Each row is followed by its class.
[  4  -8  14 -34  10   3  10 -27  10  16  -5  21  30  11  68 -13  -4  -1
 -43  29  41 -11   1  34  11  17 -17   8   6 -10 -15   1  -9   4   4 -15
 -12   8  -2  21  14 -40] | Z_783
[  9  31 -11   2  31  -6  19  21  16 -27 -16   8 -29  -1  37  31  21  27
  41  21  -7 -13 -23 -12  12  25  18   5 -32   0 -16  -8  -8  -2 -19  38
  31 -10  11 -17  41 -44] | Z_471
[ 19  -9 -13  17 -10  -7  12  -8  -3   3   8 -23   3 -24  19  53  22  -3
  49 -33  26 -13 -11  20  13  12   7 -25  -1  -1 -12 -22   8  43  -1   3
   2  20   2 -32   3 -35] | Z_471
[ -7   6  -3  22  25  26  49  27  14 -30 -26  17   3  44   4 -16   0  17
  55  31 -16   4 -27  -9  23  23  -1  11 -64   9 -27   4 -22 -11 -19  51
  34 -12  26 -19  32 -76] | Z_783
[ -6  -8  -1 -27  -3  27  15 -30   2 -17 -38 -30  -6   1  13 -11 -15 -15
   7 -13 -29 -16 -37  -7 -34   7  -1  -5  -5  14 -38  32   1  25 -11 -24
 -12   9 -16   4  -9  17] | Z_777
[  7  39 -14  27  -2   1 -14  19  13 -12  -1  10 -42   1  -4  15  -6  29
  31  18  12  -5  -6  -7   9  -1  37 -19 -34 -10 -19   1 -21   9  11  -9
   3  21   1 -11 -14  24] | Z_903
[-10 -18  -2  -9  -1  43  17  -8 -21  -7 -32 -20   2  14  -3 -57 -15 -15
  25  13  -5   0 -37 -11  -9  11   6  -5  -5  13 -41  30 -16  23  -8  27
  -6  -3 -10  -5 -12 -33] | Z_436
[ -8 -38   1  17  -4  46  28   8 -15  -9 -30 -18  -8  35 -67 -52 -38 -27
  23  -3 -19  24 -13  -9 -12   0 -12  10  -3  15 -33  22 -12  -8 -22  41
  13 -12 -26  -7 -20 -20] | Z_569
[-11 -16  14  15  10   0  12  17   6  14  -8  26 -11  19 -21 -24   2  28
   8  10  12  -3 -46 -24  10   1 -42  40  18   2 -14 -18   3  -6 -21  19
 -24 -16 -39   6   6   2] | Z_294
[ -8  -1 -13  14  10  44  31  -2  -8 -18 -26 -23 -10  15  -5 -37 -21  -3
  21  19 -12  -6 -32 -15 -22  14   1   6 -25  13 -53  26 -13   8 -15  17
  15  -5  -6 -16 -14 -25] | Z_436
[ -3 -11  16  -5   3  41  33  10  -8 -24 -43 -25  14  20   2 -49  -3   2
  16  23 -18   1 -11  -2 -14  20  14   4 -14  26 -51  11 -16  11 -24  12
  -3   6  -9  -5   1 -21] | Z_322
[-17  28 -23  -9  20  -5 -25  14  11 -10   3 -22 -24  -4  17  36   8  40
  16  -4  -2  14   8 -11  10 -22  35 -20 -16  -4   8  26 -47  -5  -7   1
   6  25  15 -12 -13   0] | Z_903
[  3   0   7 -42 -28 -18 -17 -11   4   6 -11 -10  36   8  51 -11  33 -18
  16  20   2 -14 -15  27 -10  -7  34 -41   8   7  -1  -3   5  15  -3 -49
 -46  27   7  47 -16  40] | Z_777
[ -2  27 -21  23  23  13  18  49   6 -26 -13  -1 -11   1  13   7   4  17
  37  14 -37 -11 -32 -19   4   6  20  -7 -46  17  -6  10   5 -28 -13  20
  15 -14  12 -12  36 -20] | Z_903
[-11 -29 -12  10  -7  42  19  -5  -8 -15 -34  10   4  13 -30 -48  -8 -22
  16   5  10  -3 -30   3 -21  -1  19 -12 -16   2 -18  17   2  18 -22  17
  -4  -5 -15   5 -14   5] | Z_960
[  4  -9   5   9  12   4   8   9  10  19  22  -4  12 -12  17 -13  13  -1
  11  15  20 -17  13  12  16   2   1  -8  15   9 -18  10 -12   0  -6   9
   4  16  -7   4  10 -33] | Z_294
[  0 -21   0  22   5  64  26  -5   0 -15 -14  -5  17   2 -23 -66 -17  -4
  23  20   3  -4 -42   5  16   8  11  -4 -24   2 -57  14 -14  12 -22   3
  17 -16 -11 -16  -5 -30] | Z_436
[  6 -21  17   6  16 -17  -2   5  -3  10 -20  17 -14  -5 -13  -9  -3  25
 -15  13  18   5 -33 -41  18  20 -27  38   8   2 -15 -35 -18 -16 -10  18
  -6 -24  -2  -1  15 -55] | Z_569
[  6  18  -4  18  28   8  25  15  -8 -24 -23   9 -17   3   3 -12   3  39
  39  37  -2   4 -23  -4  12  25  29   5 -56   1 -28  -6 -25 -36 -12  46
  57  -5  35 -36  45 -91] | Z_729
[  6 -13  -8 -29 -15   5  17  -7  -5  24  -2   1  22   9  64  -8  -3 -30
 -27  11  11   4  21  20 -11   6   4 -22   2   3 -20  16  10  -1   3   2
   5   2  -2  23   4 -30] | Z_471
[ 10  -1  -1  21   4  37  33   1 -25 -23 -52  18 -11 -12  -1 -12 -21  -1
  15  12   1  -6 -53  -4  19  16  16   1 -34  -4 -33 -11  15  41 -39  -9
   9 -11 -20 -20   7 -27] | Z_777
[ 13   2   5  29  30  -9  47  29  20 -11  -8  20 -19  20   0 -15   7  22
  47  37   5   0 -31  -4  13  32  10  10 -33   1 -60 -28   9  -7 -24  19
  26 -13   8 -16  28 -30] | Z_729
[ -1  10  21  -7   7 -24   4  15   8   3 -17  18 -24  -4 -15 -38  -3  23
 -25  28  -8  -1 -29 -55  16  13  -7  34  15  -3 -21 -24   7 -29 -14   4
   5 -39 -29  10   5   4] | Z_777
[   6    5    6   -8   44   -7   29   16    5  -34  -36  -12   17   19
   29   13   10   28   30   31   -2    3  -14   -7   34   39    1   23
  -33   -4  -26  -35   18  -34   -9   40   26   -5   35  -23   47 -114] | Z_115
[-16 -19 -25  31  -4  44  28  -2 -13 -25 -39   0  13  35 -17 -43 -23  -7
   5  34  -6  -5 -18  29 -13   4  20  -7 -37   7 -51  28 -15  14 -18  14
  -3  42  19 -10 -24 -47] | Z_960
[  1 -26   4 -15   7   1  10   0   6  -4 -25   1  36   9  40   3  16 -12
   5  15 -11   0  -6  39 -17   2  13 -12  -6  16  -3   6  -3   8  15 -12
 -13  -3  15  33   2  -8] | Z_903
[-15  11 -17  -9  -3  10 -13  -2 -18  15   4  16  -9 -13  34  27 -14   2
 -29 -21  12 -10   2  -8   7 -15  10  -3  -5  -5  45  22  -7  -1  16  -1
  12  17  -3  -3  19 -13] | Z_903
[  6   0   5 -16   1  -8  -3  29  -8   9   3  11 -29  -8 -16 -11  -3  39
   2   7   0   7 -26 -27  14   2  -2  13   0   9  -6  -2 -23 -42   3  20
 -23   1 -19  17  17 -22] | Z_294
[ 16 -14   1 -21  -4 -14   7   8  -4  12 -12 -31  32  -7  35   8  11  -6
  26  13  -8  -4 -18  42   0  -5  30 -38  -3  16 -49  20 -16  18  -4 -39
 -26  31  -1  27 -16  14] | Z_729
[ -8  -9  -1 -27  -2  -3  -7   2 -22  17 -13 -15  -7 -11   2   1   1 -17
 -18  -9  -2   5  39 -31 -17  -3  -1  -8   0   1  37   9  -5 -23  26  33
 -13   7 -23   3   1 -36] | Z_115
[  9  10  -5  17  -3  13  10  -9  14  -8 -11 -19  -8 -34  35  55  11   9
  32 -37 -10  -3   5   0 -14   4 -15 -17 -31  11  -3  13 -29  28  -7 -10
  29   3   8 -31  -9  -9] | Z_471
[  2 -26  27   9   0 -17  -7  10   4  12 -23  12  -5  17 -39 -32  12  37
   3  15  26  11 -43 -26   3   0 -47  33  30   9 -16 -23  -1 -19 -16  11
 -36 -24 -37  15  -5  24] | Z_471
[ -1  50 -19   5  17 -14 -21  35  14 -14   5  -1 -66   2 -40  30 -14  53
  55   0  -1   3 -18 -29  -1 -20  31   1 -30   5  -9  43 -51 -27  -3  26
   1  19 -16   1  -1  45] | Z_783
[ -3 -22   8 -26   3   2  -1  -5  18  15   4   7   4  -1  20 -17   4 -17
  -4  13   7 -19  10  22 -12  12   6   5  33  16  -7  30 -19 -30  -8  15
 -11   9   8  36   9 -26] | Z_783
[-11 -13 -14 -12   4  36  26 -10 -18 -22 -36 -27 -12  -3 -13   3 -14 -28
   3 -15  13 -21 -42 -20  -5   3  10 -17 -15  -1   3  15  15  33  -4  -7
  -6  15 -45  -7 -16  -1] | Z_960
[-23 -32 -27  15   7  51  26   0  -6  -4 -21   1  -8  35 -25 -14 -16 -12
  29 -10 -20  12 -34  -5 -53  -3   4  14 -23  33 -24  44 -26  22 -30  40
   6   0  -4   1   1 -29] | Z_569
[  1  29 -13  27  27  -1  -3  18  16 -16  -9  18 -38 -10 -16  30 -18  39
  52   4  33  -1 -37  -8  18  -2  26   3 -36 -11 -24   4 -20  12  -6   5
  10  11  -4 -10  -1 -11] | Z_436
[ 10  14 -10 -21   5   2   6   8   4  -2   0 -16 -16  -5  -3  15 -28   5
   9 -10   7  16  -8 -12  13  -4  -1 -16 -25  -9 -22  27 -20 -11  -6  10
   5 -10 -18   0  -9  15] | Z_322
[ -5 -25  28 -12   3 -15  15   7  16  15 -15  -2 -21  -6 -19  -8   7   2
  18 -14  10  -4 -45 -15   5  11  -3  20  42   8 -16 -28  37  18 -29 -28
 -18 -10 -40  18   5  23] | Z_322
[-17   2   0 -24   4  37  -1 -18   2   9  -6  17  30  -5  59  -7 -20 -21
 -30 -13   9 -18 -27  21   4  -2 -21   4   2  -4  24  24 -13  27 -11  -4
   9   4 -15  -1  15 -24] | Z_569
[ 10  22  -2   6  19   3   9  33  29 -12   0  -1  -7  23  -1  14   4  50
  44  16  -8   5  -2 -16  -5  26  10  31 -33  19 -50   3 -24 -51 -26  51
  32 -16  27  -2  43 -69] | Z_322
[  6 -19  17  15  17 -19 -16   9  -2   7 -25 -14 -26   4 -48  -3  19  31
  42   7  -7   8 -18 -38  13   2 -25  24  15   8 -11  -7  10 -44 -11  39
  -7 -28 -17 -10  11  -9] | Z_115
[ 23  18 -10  -1  19 -19  10   9  18  -8   9   3 -28 -18   1  26   9  24
  39  17  34   5 -15  14   3   8  33 -21 -26  -2 -30  -5 -15  16  -7 -19
  -6  18   1  17   0   5] | Z_294
[ 16   1  15  28  -7  14  27  12   1  -5  -6 -19  -1 -24  31   3  18   6
  27   0 -24   7  21   6  10  20  32 -29 -23  27 -46   3 -12   5 -16 -34
  40   6  18 -28   1 -18] | Z_729
[-16  -3  18  11   8  24   4  42  14   0  -3  12 -40   6 -12 -33 -25  14
  12   1 -26  14 -31 -25  17  -7  -4  15  14  24  -8  20   6 -38 -27  -7
  21  -4  -3   6  10  11] | Z_569
[-14 -26  -1   0   3  25  12  -3 -12  13  -5  19  -2  26   9  -1   0 -31
   4  10  23  -6  10  16   4  -1  27 -13   4 -12   6  -6  22   8   0   9
   4  20 -19   6   4 -39] | Z_729
[ 14  34   4  35  45  12  29  28  30 -45   0  26  -4  16  17   6   4  34
  27  50  10 -13 -22   6  43  36  31  24 -47   0 -30 -31   2 -35 -16  20
  68 -15  28 -22  58 -71] | Z_569
[ 11   8   8  34  25   9 -42  23  16  -9   9  -6 -23   6 -40  12  14  58
  78   3  16  -1 -17 -24  11 -20   7   8  -5  12 -30  21 -27 -24   7  28
  -1 -14  11  -7  13  29] | Z_436
[  1  39 -21  24  17   3  -9  14  10  -5  27  -6 -17  14 -16  25  -8  39
  15  10  -6   7   2   0  -5 -16 -13   7 -40  -8  -8   0  -3 -24 -13   0
   5  13  -4 -21 -11  -8] | Z_777
[ -9  33 -19  -6   5  -1   7  16   1   0  -1  -3 -23 -30  18  24  -8  14
  37 -31 -14  18 -24   1  -2 -21  24 -24 -29   0   0  19  -4  35 -28 -31
  11  12 -20  -7 -10  30] | Z_294
[ 10  -8   1  -5  -6   4 -10  -3   3  19  10  24  20 -25  20 -15  -6   6
 -34  10  45 -12  11  21  22  -3  11  -5   9  -4  -5  20 -28  -4 -10 -10
  11  14   9  21   3  -4] | Z_960
[ -1   8 -18  20  -6   5  13  -7  16  14   4 -18   1 -16   3  31   6   8
  54 -26  24   0 -29   0   2  -6   6 -21 -29  11 -17  23  -4  40 -34 -35
  21  25   1 -15 -12  19] | Z_115
[  0  29 -25  18   6  -2  45  38   4 -18 -19  17 -30   4  56  15   9  18
  35  16 -42  16 -19  -7   0  14  28 -13 -56  12 -33   4   1  -4 -26  23
  43 -15  13 -25  18 -25] | Z_471
[ 11   7 -21  21  16 -14 -16   2  22   2   4  14 -16   7 -27  18   4  27
  44  19  29   2 -36 -11  12 -17   7 -12 -34 -17 -31  11 -10  12  -8  -4
 -17  -4  -2   6 -10  55] | Z_115
[-15 -22  18  -1   5  21   1  26   6   8 -26  -9 -19  21 -25 -29 -10  25
  21   0  10   1 -40 -33  34   2 -15  20  18   6  -8   0  -5 -36 -13  28
   0  -5 -30  -4  10 -39] | Z_903
[ 14   4  19   7   4   6  28 -10  -1  -5 -23 -48 -27 -40 -11 -13  15  17
  43  -6  -1  11 -14  -3 -17  22  -1  -9  -3  30 -32   3 -14  18 -29 -18
  32   0  -9 -22  -9 -30] | Z_294
[ -7 -18  -4 -29  -3  27  17 -18  -6  -4 -33 -25  17   4  17 -31   1 -12
 -11   5  -9  -5 -41  -8 -21  14   6  -2  -2  14 -28  15 -18  34 -11 -12
 -12  -9 -24  12 -15  -2] | Z_903
[ 30  14  20  -4   7 -21  -9  -3   6 -24  -2 -29  18 -39   0   2  35  15
  24  22   6 -24  -3  17   8   9  28 -17  11  10 -11 -16 -12 -11  17 -23
   1  -3   6  12  16  24] | Z_294
[-13  -3  -2   4   1  19  22 -27  21  -7 -17 -21  -7 -34  12  16  -6 -14
  25 -37   6 -23 -28  -4   0   1   0 -18  -5   9  -4  33 -24  34 -33 -43
  21  21   8 -14  -2  15] | Z_783
[ -3   1  -1  12  -2  18  13  11 -25   0 -17  13   5  10   6 -26 -11  -9
 -39  31  12   9  33  -2  12   8   8 -10 -19   2  20   6 -10 -27  13  20
  12   2   2  -1  12 -58] | Z_903
[-19 -23 -10 -26   2   7  -1 -19  11  10  14   8  18  -5  26  29  10 -32
   3 -10  36 -28  -4  26  19  -7  13 -24  13 -13  49   7  -6  19  10   4
 -12  39   7  16   4 -54] | Z_777
[  2   4  -4  -7  -2  20 -13   6  -2  23  22   9   8  -3  53  -5  -3 -14
 -32  24   9 -11  25  15   5  -5  13 -13   2  -2   6  10 -17 -11  14   8
  11  10   5   7   7 -45] | Z_569
[ 13  19  -4  21  13  -7  33  28  13 -13 -14  20 -23  22  24  -3  12  34
  44  37 -23   9 -11 -14  12  27  13  11 -53   7 -43 -20   5 -50 -29  40
  46 -27  32 -20  36 -67] | Z_777
[  5  36 -25  23  16   9  27  46   9 -15  -6  18 -22   7  28 -13  11  26
  38  33 -45  15 -11  -9 -16  12  34  -1 -56  21 -43  16  -2 -30 -38  39
  49 -30  11 -13  25 -29] | Z_471
[ 14  -3   3  29  -2  18  26   1  21   6   4 -34  -5 -23   6  27   6  17
  31 -15   5  -7   0   4   0  19  10 -15 -16  21 -58  12 -28  11 -25 -32
  33  21  13 -25   2 -36] | Z_729
[ -4  16 -31   7  42  29 -19  -5 -23 -27  12 -20 -13 -11 -14  11 -29  54
 -37   3 -18  23  17   9   7  -9  -2  18 -36   5 -21  51 -30 -51  -3  30
  32  14  22 -43   5 -78] | Z_960
[ -3 -15 -10   1   3  24  12   1   2  -3 -17   3  -3   6   6  -1  -2 -14
  42   4   9 -24 -57   0  -8  -6  17 -10  -8   6 -21  12  17  30 -20  -6
  -5   6  -4  13   1  18] | Z_777
[ 28 -39  -1  10  -6 -22  27  -2   9  13  14 -43  -4  -6  -6  27  24  -5
  59 -15  15   5  20   4  10  14   5 -22  -1   6 -38 -20   5  -7  14  13
   8  11  12 -20 -11  -9] | Z_115
[ 14  27 -17  13   2  -5 -17   6  18 -12 -11   0 -40 -31  -3  58  -5  28
  47 -18  18 -11 -28  -2 -14  -7  28 -15 -23   0 -16  15 -12  10   2 -12
  13  13   3   0   4  22] | Z_471
[ -9   3 -23   6  21  25   7  12   5  -1  22 -12   0  13   2   2 -28  15
   6   0  -9   8 -12  20  -1 -16  -8  -3 -21   4 -33  40  -3 -10  -5  13
   0  15   6 -16   3 -19] | Z_322
[-15  -5   8 -18 -17  34   4 -11 -18  -4 -33 -16  -2   2   8 -34  -6 -13
  10  -8 -19   3 -27 -16 -12  -6  24  -6   9   4 -17   2  16  41 -27 -21
   4   0 -18  -4 -18  13] | Z_777
[ -1 -16   8  -8  12 -14 -10  -1  16   6  -2  -1 -21   9 -40  33 -13  23
   6 -14  33 -13 -33 -25   5   5 -13  28  24 -10 -12 -12   4 -35   4   2
  -9   3 -13  16  20  -8] | Z_729
[-20  35  -5   6  -1  13 -18   2   3  -5 -11 -17  -9  -8  17   6 -10  25
  32 -26 -35  11   0  -1 -13 -15  -2   5  -9   9 -10  39 -33  13 -18   2
  20   6   0 -25 -22  14] | Z_436
[  9  11   2   1   6   4  10 -12  -8 -12 -14 -17   2 -12   7 -18  -1  16
  -7  16  -8  -9 -14  -5  -2  18  -8   8  -8   6 -37   7 -37  18   2  -3
 -14  -1 -12 -13 -11  -4] | Z_436
[  6 -14  -3   3   9  23  19  -1   0 -14 -14  -4  -1  23 -20  -1  -5   5
  32   7   8   3 -24  15 -22  18  19  14 -13  16 -48   0   4  29 -18   8
 -10   7  -8   8  -2 -15] | Z_322
[-22   4  12  -9  10 -22  -1  17   3  -6 -38 -10 -25  21 -15  -8 -12  39
  14   6 -13  -7 -30 -38  22   1 -21  37  19  -5  -7   1 -28 -43   9  44
 -10   5 -12  -7  14 -35] | Z_436
[ -8  29 -24   7   3   3 -10   0  14 -10   8  -2  -6   7 -13  19 -15  14
  29  -6   9  -2 -18   6   0 -14  23 -14 -35  -7 -13  29 -14   1  -3   1
   5  17  -5  -8  -3  13] | Z_322
[ -8 -11  16   8   6  57  27   3   3 -34 -44  -4  14   3   4 -37 -23  -4
  10   4   7 -16 -50  -2  26   8  11   5  -8  -5 -19  -7   4  21 -13 -18
  30  -6  -9 -14   4  14] | Z_903
[-11 -10  -8 -18   0  36  21  -5 -28 -15 -32 -30 -14  13 -14  -1 -15   1
  11 -20 -23  12 -33 -23 -51   1   3   8 -23  27 -11  17  12  11  -5   2
  -6   0 -12  -3   5  -5] | Z_322
[-14 -33   2  24   1  39  29  -5 -15  -8 -38 -18   0   6 -25 -36 -15 -17
   7  12  -1 -18 -47  -8 -29  10 -12   7   9  23 -40  19   6  36  -3  14
 -21  -1 -19 -12 -12 -16] | Z_322
[  3  21 -18  27  -1   1 -15  25 -12   5  17   7 -12   2 -14 -21  -6  10
 -18  35 -11   1  16  -9   1  -9  -1  -5 -15  -8 -12  -5   4 -37  -2  14
 -12   9  -9  -9 -13 -16] | Z_471
[  3  -5  37  -7   9  11 -15  -5  32 -15  -2 -13  32  16   3 -18  23  22
  25  23  24 -12  -6  19  26  -6  -6  -3  17   2  -8   5 -26  -6   6  -7
   2  -1  11  11   6  40] | Z_322
[-12 -24  -4   3 -21  20  10  -6  -6  13 -10  32  21   9  45  -5 -17 -25
 -26 -16  11   5  25  24   2  -5  -1 -14   8   0   1  17  12   1   0   0
   2  16  13   6  12 -27] | Z_471
